Here is a tiny trained network, its code and every weight. The questions are about switching its units off for an input and a class, where a switched-off unit gives its printed mean instead of its output.

import numpy as np


def w(rows, s, z=0):
    codes = np.array(rows[::2]) - 128.0
    scale = np.full(codes.shape[1], s)
    scale[-1] = z or s
    return codes * scale


def norm(h):
    return h / np.sqrt((h * h).mean(-1, keepdims=True) + 1e-5)


def f(y):
    return y / 2 * (1 + np.tanh(0.7978845608 * (y + 0.044715 * y**3)))


def log_softmax(a):
    a = a - a.max(-1, keepdims=True)
    return a - np.log(np.exp(a).sum(-1, keepdims=True))


def net(x, mask):
    res = np.array(x, float).reshape(1, 6) / 4 @ E
    u = 0
    for l in range(2):
        y = f(norm(res) @ A[l][:, :-1].T + A[l][:, -1])
        res = res + np.where(mask[u : u + 9], y, B[l][:, -1]) @ B[l][:, :-1]
        u += 9
    return log_softmax(norm(res)[-1] @ U[:, :-1].T + U[:, -1])


A, B = {}, {}
E = w([
[127,128,130,128,124,127,128,129,130,128],'x0',
[152,177,85,141,71,159,54,161,126,5],'x1',
[115,171,224,127,130,118,134,97,35,91],'x2',
[125,126,129,134,124,123,126,123,129,128],'x3',
[127,123,129,125,126,127,126,125,125,127],'x4',
[82,226,45,100,108,127,174,57,87,164],'x5',
],0.0026)
A[0] = w([
[183,51,173,154,133,129,41,205,165,35,114],'0.n0',
[122,147,173,146,112,104,165,130,63,119,197],'0.n1',
[154,43,210,129,189,111,159,162,140,168,164],'0.n2',
[142,133,29,106,128,141,128,131,162,134,140],'0.n3',
[134,128,164,168,122,127,147,149,120,153,3],'0.n4',
[121,8,207,148,213,64,170,155,162,173,84],'0.n5',
[66,122,209,161,168,76,147,110,120,99,73],'0.n6',
[139,47,115,147,195,158,101,142,254,183,44],'0.n7',
[25,111,114,86,207,52,209,45,147,224,89],'0.n8',
],0.0036,0.0014)
B[0] = w([
[207,107,138,143,96,157,186,154,109,252,254],'0.n0',
[109,108,184,88,147,99,60,91,105,65,176],'0.n1',
[76,132,105,62,168,78,50,87,148,67,226],'0.n2',
[117,118,112,180,140,147,87,150,213,187,156],'0.n3',
[143,122,116,94,127,125,90,122,119,129,117],'0.n4',
[14,148,97,139,171,85,135,57,154,64,246],'0.n5',
[196,126,202,84,146,170,95,153,141,132,161],'0.n6',
[104,155,53,148,33,73,241,152,54,86,202],'0.n7',
[251,79,150,173,49,184,127,231,123,152,247],'0.n8',
],0.0036,0.0037)
A[1] = w([
[180,166,209,76,116,177,161,111,24,184,30],'1.n0',
[209,164,241,95,118,167,101,116,70,181,68],'1.n1',
[75,137,247,56,250,111,53,28,135,112,6],'1.n2',
[170,38,197,117,120,125,143,136,166,237,138],'1.n3',
[23,77,88,115,112,25,212,91,134,136,176],'1.n4',
[216,130,231,132,132,188,87,122,66,155,64],'1.n5',
[159,65,159,127,142,107,28,163,212,47,110],'1.n6',
[47,179,9,130,149,144,88,114,252,115,80],'1.n7',
[41,214,185,131,134,102,110,50,47,42,141],'1.n8',
],0.0037,0.0023)
B[1] = w([
[100,64,171,93,177,51,123,132,94,44,196],'1.n0',
[62,62,172,94,168,43,170,108,96,90,233],'1.n1',
[126,243,79,170,109,221,47,103,177,135,231],'1.n2',
[140,199,57,165,98,191,96,146,172,115,223],'1.n3',
[143,112,216,69,155,99,125,121,45,97,228],'1.n4',
[62,98,128,65,163,34,180,81,90,115,235],'1.n5',
[71,166,118,92,169,126,150,59,77,115,168],'1.n6',
[94,139,253,91,208,122,71,55,89,79,178],'1.n7',
[215,89,45,184,63,182,170,218,201,222,254],'1.n8',
],0.0048,0.0031)
U = w([
[31,7,228,17,198,8,225,91,16,25,236],'0',
[236,87,19,228,10,226,220,243,208,239,2],'1',
[36,237,182,125,222,239,1,9,200,75,127],'2',
],0.007,0.0021)

Each question gives the input, the list of numbers given to net, and the class t.
The units are the neurons (one row each of A and B). Each row of codes is followed by its name. A weight is (code - 128) times the scale printed after its matrix; where a second scale follows, it is the last column's (A, B and U).
mask holds one flag per neuron, layer by layer. A switched-off neuron (its flag False) gives its mean, the last column of its row in B, instead of its output. The means were averaged over made-up inputs and are rounded, as every weight is.
A unit's drop is (log p(t) with every unit on - log p(t) with that unit switched off) / (log p(t) with every unit on - log p(t) with every unit switched off).
The circuit of an input: a set's keep is (log p(t) with only the set's units on - log p(t) with every unit switched off) / (log p(t) with every unit on - log p(t) with every unit switched off). Starting from the 12 units with the biggest drops (on a tie, the unit counted first), units are removed one at a time, each time the one whose removal leaves the highest keep (on an exact tie, the one counted first), for as long as the keep stays at least 0.8.
circuit, biggest first: the units of the circuit, biggest drop first
most important unit: the unit with the biggest drop
top k neurons: the k neurons with the biggest drops, biggest first
top k neurons in layer l: the k neurons of layer l with the biggest drops, biggest first
drop of u: that unit's drop, to one decimal
input [0,7,6,-7,2,3], class 1: circuit, biggest first	[1.n8]
input [-5,-6,1,4,-2,-7], class 2: circuit, biggest first	[0.n2 1.n2]
input [4,3,6,6,8,2], class 1: top 3 neurons	[1.n8 0.n8 0.n0]
input [-7,1,5,7,3,2], class 1: top 2 neurons	[1.n8 0.n0]
input [3,2,-4,-3,5,8], class 2: top 2 neurons	[1.n7 0.n0]
input [-8,3,0,-2,8,-1], class 1: top 3 neurons	[0.n0 1.n3 0.n1]
input [-4,4,0,1,5,0], class 1: top 2 neurons in layer 1	[1.n7 1.n4]
input [1,-8,1,-7,8,-5], class 2: top 3 neurons in layer 1	[1.n2 1.n1 1.n5]
input [-7,1,1,-3,0,6], class 1: top 4 neurons in layer 1	[1.n5 1.n4 1.n1 1.n6]
input [-4,-3,-4,2,-6,0], class 0: top 3 neurons	[0.n0 0.n5 1.n8]
input [-6,1,-4,6,2,6], class 2: top 3 neurons	[1.n7 0.n0 1.n8]
input [2,8,5,3,7,1], class 1: top 2 neurons	[1.n8 0.n8]
input [5,-5,0,4,-1,6], class 1: top 2 neurons in layer 1	[1.n3 1.n4]
input [6,1,-2,-4,-5,5], class 2: top 2 neurons in layer 1	[1.n7 1.n8]
input [7,0,0,-6,5,4], class 1: top 2 neurons in layer 0	[0.n3 0.n6]
input [-5,-2,2,-8,-8,-2], class 2: top neuron	[0.n2]
input [-3,1,7,-5,-5,7], class 1: top 3 neurons	[1.n8 0.n0 0.n8]
input [6,0,-6,-8,-8,-8], class 0: top 3 neurons in layer 0	[0.n8 0.n5 0.n7]
input [-7,-6,6,3,-2,-7], class 2: drop of 1.n2	0.3
input [1,-1,2,-1,-4,-3], class 2: drop of 0.n0	0.0
input [4,2,-3,-4,1,4], class 2: drop of 0.n5	0.1
input [-6,-2,6,4,7,-7], class 2: most important unit	1.n2
input [-1,3,5,0,3,6], class 1: drop of 1.n8	0.8
